Below is a small trained network, with its code and all its weights. Each question gives an input and a target symbol and asks what happens when units are switched off, that is, made to give their printed mean instead of their output.

import numpy as np


def w(rows, s, z=0):
    codes = np.array(rows[::2]) - 128.0
    scale = np.full(codes.shape[1], s)
    scale[-1] = z or s
    return codes * scale


def norm(h):
    return h / np.sqrt((h * h).mean(-1, keepdims=True) + 1e-5)


def f(y):
    return np.maximum(y, 0)


def softmax(a):
    e = np.exp(a - a.max(-1, keepdims=True))
    return e / e.sum(-1, keepdims=True)


def log_softmax(a):
    a = a - a.max(-1, keepdims=True)
    return a - np.log(np.exp(a).sum(-1, keepdims=True))


def net(x, mask):
    ids = ['ΓΘΛΞΩαβδεζημπστ'.index(c) for c in x.split()]
    T = len(ids)
    res = E[ids] + P[:T]
    u = 0
    for l in range(2):
        r = norm(res)
        for j in range(2):
            rows = slice(3 * j, 3 * j + 3)
            q, k, v = (r @ M[l][rows].T for M in (Q, K, V))
            z = softmax(np.where(np.tri(T) > 0, q @ k.T / 3**0.5, -1e9)) @ v
            o = O[l][rows]
            res = res + np.where(mask[u + j], z, o[:, -1]) @ o[:, :-1]
        u += 2
        y = f(norm(res) @ A[l][:, :-1].T + A[l][:, -1])
        res = res + np.where(mask[u : u + 12], y, B[l][:, -1]) @ B[l][:, :-1]
        u += 12
    return log_softmax(norm(res)[-1] @ U[:, :-1].T + U[:, -1])


Q, K, V, O, A, B = {}, {}, {}, {}, {}, {}
E = w([
[195,88,87,161,162,112],'Γ',
[126,101,113,155,70,115],'Θ',
[104,69,95,190,60,172],'Λ',
[84,185,127,132,203,140],'Ξ',
[228,104,165,145,132,169],'Ω',
[98,76,149,165,41,132],'α',
[133,133,125,79,62,71],'β',
[133,25,206,91,120,135],'δ',
[88,117,150,129,103,171],'ε',
[122,176,144,144,129,228],'ζ',
[178,146,104,138,64,133],'η',
[97,98,102,209,110,252],'μ',
[106,158,92,179,106,179],'π',
[173,177,94,138,139,189],'σ',
[57,106,145,161,81,126],'τ',
],0.015)
P = w([
[124,106,54,97,11,254],'0',
[127,111,93,132,47,219],'1',
[122,118,119,154,66,201],'2',
[131,110,138,171,79,183],'3',
[131,107,156,181,106,171],'4',
[118,105,178,189,115,163],'5',
[117,117,187,192,128,150],'6',
[113,118,207,204,148,143],'7',
[105,120,219,203,139,134],'8',
],0.0055)
Q[0] = w([
[106,126,101,56,126,88],'0.h0',
[146,134,157,133,132,154],'0.h0',
[148,130,110,85,142,136],'0.h0',
[111,138,54,2,149,67],'0.h1',
[94,172,124,57,174,136],'0.h1',
[87,140,162,78,162,104],'0.h1',
],0.014)
K[0] = w([
[152,144,135,153,94,142],'0.h0',
[91,135,87,123,132,87],'0.h0',
[110,124,132,168,99,105],'0.h0',
[63,212,7,31,17,124],'0.h1',
[78,240,81,70,123,163],'0.h1',
[45,182,110,77,135,165],'0.h1',
],0.012)
V[0] = w([
[87,138,152,86,228,82],'0.h0',
[116,138,123,121,205,60],'0.h0',
[196,55,110,122,36,164],'0.h0',
[254,120,232,190,142,160],'0.h1',
[76,174,70,99,117,120],'0.h1',
[62,124,209,68,72,211],'0.h1',
],0.0078)
O[0] = w([
[137,133,170,158,199,73,5],'0.h0',
[130,146,177,167,199,84,2],'0.h0',
[86,88,58,51,123,196,190],'0.h0',
[254,75,101,146,139,131,226],'0.h1',
[57,164,160,116,126,101,71],'0.h1',
[136,175,181,138,16,128,203],'0.h1',
],0.0075,0.0065)
A[0] = w([
[155,131,164,254,130,94,58],'0.n0',
[136,166,107,52,139,150,195],'0.n1',
[124,186,140,105,117,115,93],'0.n2',
[154,134,113,51,113,90,147],'0.n3',
[98,186,155,102,161,173,53],'0.n4',
[92,92,63,98,189,108,100],'0.n5',
[135,80,185,75,142,123,15],'0.n6',
[119,138,108,172,127,162,138],'0.n7',
[88,124,164,131,165,81,3],'0.n8',
[68,172,118,89,196,135,140],'0.n9',
[142,192,85,90,132,134,14],'0.n10',
[95,136,104,158,95,86,114],'0.n11',
],0.017,0.0023)
B[0] = w([
[104,56,227,172,228,9,255],'0.n0',
[183,146,155,209,141,99,212],'0.n1',
[151,88,79,125,186,120,163],'0.n2',
[167,127,169,155,122,42,158],'0.n3',
[190,76,127,135,111,157,187],'0.n4',
[73,101,56,249,208,132,153],'0.n5',
[79,109,189,160,113,198,138],'0.n6',
[111,177,117,159,77,161,247],'0.n7',
[108,170,165,48,133,45,145],'0.n8',
[123,52,252,43,173,134,183],'0.n9',
[188,202,163,185,142,139,163],'0.n10',
[143,95,53,152,111,130,172],'0.n11',
],0.016,0.0065)
Q[1] = w([
[253,47,158,204,147,115],'1.h0',
[74,230,92,40,197,118],'1.h0',
[153,94,248,157,127,131],'1.h0',
[148,145,63,27,159,60],'1.h1',
[99,145,169,142,155,53],'1.h1',
[134,82,76,225,168,241],'1.h1',
],0.016)
K[1] = w([
[191,76,174,159,191,112],'1.h0',
[85,251,88,123,51,94],'1.h0',
[123,124,186,223,115,133],'1.h0',
[126,201,53,109,102,69],'1.h1',
[119,109,143,209,121,131],'1.h1',
[144,116,166,135,240,157],'1.h1',
],0.021)
V[1] = w([
[122,173,123,154,84,80],'1.h0',
[88,91,168,126,226,115],'1.h0',
[121,113,253,62,130,158],'1.h0',
[90,163,79,186,108,103],'1.h1',
[122,169,200,77,139,171],'1.h1',
[100,159,136,129,125,139],'1.h1',
],0.012)
O[1] = w([
[130,121,160,122,174,119,34],'1.h0',
[148,111,92,254,100,160,67],'1.h0',
[118,117,185,171,31,124,253],'1.h0',
[103,98,135,74,184,122,63],'1.h1',
[118,171,138,105,60,161,81],'1.h1',
[108,143,138,91,130,144,65],'1.h1',
],0.0095,0.0037)
A[1] = w([
[107,150,54,99,158,100,91],'1.n0',
[136,122,98,162,107,173,107],'1.n1',
[80,129,102,101,117,42,76],'1.n2',
[141,93,133,150,62,112,39],'1.n3',
[162,209,116,187,146,98,125],'1.n4',
[60,190,105,157,103,122,76],'1.n5',
[134,160,107,116,74,95,109],'1.n6',
[134,177,105,124,122,53,5],'1.n7',
[72,156,199,120,204,36,156],'1.n8',
[86,116,139,249,32,124,45],'1.n9',
[163,79,118,148,112,179,128],'1.n10',
[66,159,144,123,141,178,70],'1.n11',
],0.017,0.0024)
B[1] = w([
[130,119,155,145,167,87,151],'1.n0',
[139,120,139,106,154,83,170],'1.n1',
[134,92,143,185,108,182,139],'1.n2',
[151,135,115,153,151,172,187],'1.n3',
[81,77,118,127,147,181,160],'1.n4',
[141,112,137,144,187,140,142],'1.n5',
[129,116,139,126,173,95,156],'1.n6',
[159,165,82,143,110,137,132],'1.n7',
[105,177,91,160,50,28,170],'1.n8',
[129,63,254,213,143,143,251],'1.n9',
[153,134,86,168,85,129,188],'1.n10',
[100,159,134,194,131,108,147],'1.n11',
],0.026,0.015)
U = w([
[168,101,215,162,124,181,177],'Γ',
[11,83,165,155,153,146,60],'Θ',
[134,165,107,144,95,46,149],'Λ',
[229,138,66,142,94,132,108],'Ξ',
[96,79,117,68,62,179,161],'Ω',
[179,236,155,115,114,154,109],'α',
[139,62,157,42,197,102,123],'β',
[206,164,148,70,173,95,142],'δ',
[126,224,150,138,237,109,76],'ε',
[69,196,83,177,98,185,86],'ζ',
[135,141,139,84,200,238,87],'η',
[127,82,45,164,225,129,5],'μ',
[101,120,166,125,104,20,103],'π',
[68,103,68,106,107,110,167],'σ',
[81,172,180,55,118,140,248],'τ',
],0.011,0.0026)

Each question gives the input, a string of symbols that net reads in full, and the target symbol t.
The units are the heads (3 rows each of Q, K, V and O) and the neurons (one row each of A and B). Each row of codes is followed by its name. A weight is (code - 128) times the scale printed after its matrix; where a second scale follows, it is the last column's (O, A, B and U).
mask holds one flag per unit, layer by layer, with each layer's heads first. A switched-off unit (its flag False) gives its mean, the last column of its rows in O or B, instead of its output. The means were averaged over made-up inputs and are rounded, as every weight is.
A unit's drop is (log p(t) with every unit on - log p(t) with that unit switched off) / (log p(t) with every unit on - log p(t) with every unit switched off).
The circuit of an input: a set's keep is (log p(t) with only the set's units on - log p(t) with every unit switched off) / (log p(t) with every unit on - log p(t) with every unit switched off). Starting from the 12 units with the biggest drops (on a tie, the unit counted first), units are removed one at a time, each time the one whose removal leaves the highest keep (on an exact tie, the one counted first), for as long as the keep stays at least 0.8.
units of the circuit, in order: the units of the circuit, biggest drop first
unit that matters most: the unit with the biggest drop
k most important neurons: the k neurons with the biggest drops, biggest first
drop when u is switched off: that unit's drop, to one decimal
input Θ Θ δ π δ μ Γ μ α, target μ: unit that matters most -> 0.h1
input ζ Θ Ξ Ξ τ, target π: units of the circuit, in order -> (0.h0 1.n8)
input Ξ π δ ζ π Ξ π Θ, target π: units of the circuit, in order -> (0.h0 0.n0 1.n8)
input Λ μ Ξ π δ π σ Ξ ε, target π: 2 most important neurons -> (0.n0 1.n8)
input μ π Ω π, target Ξ: units of the circuit, in order -> (0.h1 1.h0 0.n0 1.n9)
input Θ α α Θ π α σ, target η: 3 most important neurons -> (1.n9 0.n1 1.n4)
input η π τ π Ξ μ Ξ, target π: units of the circuit, in order -> (1.n8 0.h1 0.n9)
input β Ξ σ Θ Ξ Ξ Λ π σ, target π: units of the circuit, in order -> (0.h0 0.n0 1.n8)
input ζ σ π τ π β β ζ ζ, target α: 2 most important neurons -> (0.n0 1.n9)
input Γ μ β, target μ: 3 most important neurons -> (0.n0 1.n9 0.n5)
input Θ β π Ξ Ξ Ξ Ξ ζ, target π: units of the circuit, in order -> (0.h0 0.n0 1.n8)
input Θ Ω Θ π π, target Ξ: units of the circuit, in order -> (0.h1 1.h0 1.n9 0.n0)
input ε σ Θ τ, target Θ: 3 most important neurons -> (0.n0 1.n9 1.n2)
input σ τ π Λ Λ β, target Λ: 3 most important neurons -> (1.n8 1.n9 0.n3)
input α π π μ Θ Γ ε μ ε, target μ: 2 most important neurons -> (1.n9 0.n5)
input Ξ β Ξ, target π: 4 most important neurons -> (0.n8 0.n9 1.n8 1.n9)
input Γ π σ, target μ: most important neuron -> (1.n9)
input Θ π α, target Ω: 2 most important neurons -> (1.n9 0.n0)
input Θ σ β, target Λ: 4 most important neurons -> (0.n3 1.n8 1.n9 1.n7)
input Ω η τ, target Ξ: unit that matters most -> 1.h0
input β Θ π, target ε: 2 most important neurons -> (0.n0 1.n9)
input Θ ε ζ Λ, target σ: 3 most important neurons -> (1.n9 0.n0 0.n9)
input Ω ε ε Γ τ ζ, target μ: drop when 0.h1 is switched off -> 1.0
input Ω Γ Ω ε τ α, target Ξ: drop when 0.h1 is switched off -> 0.3
input Ω β τ δ τ π ζ Γ, target μ: drop when 0.h1 is switched off -> 1.3
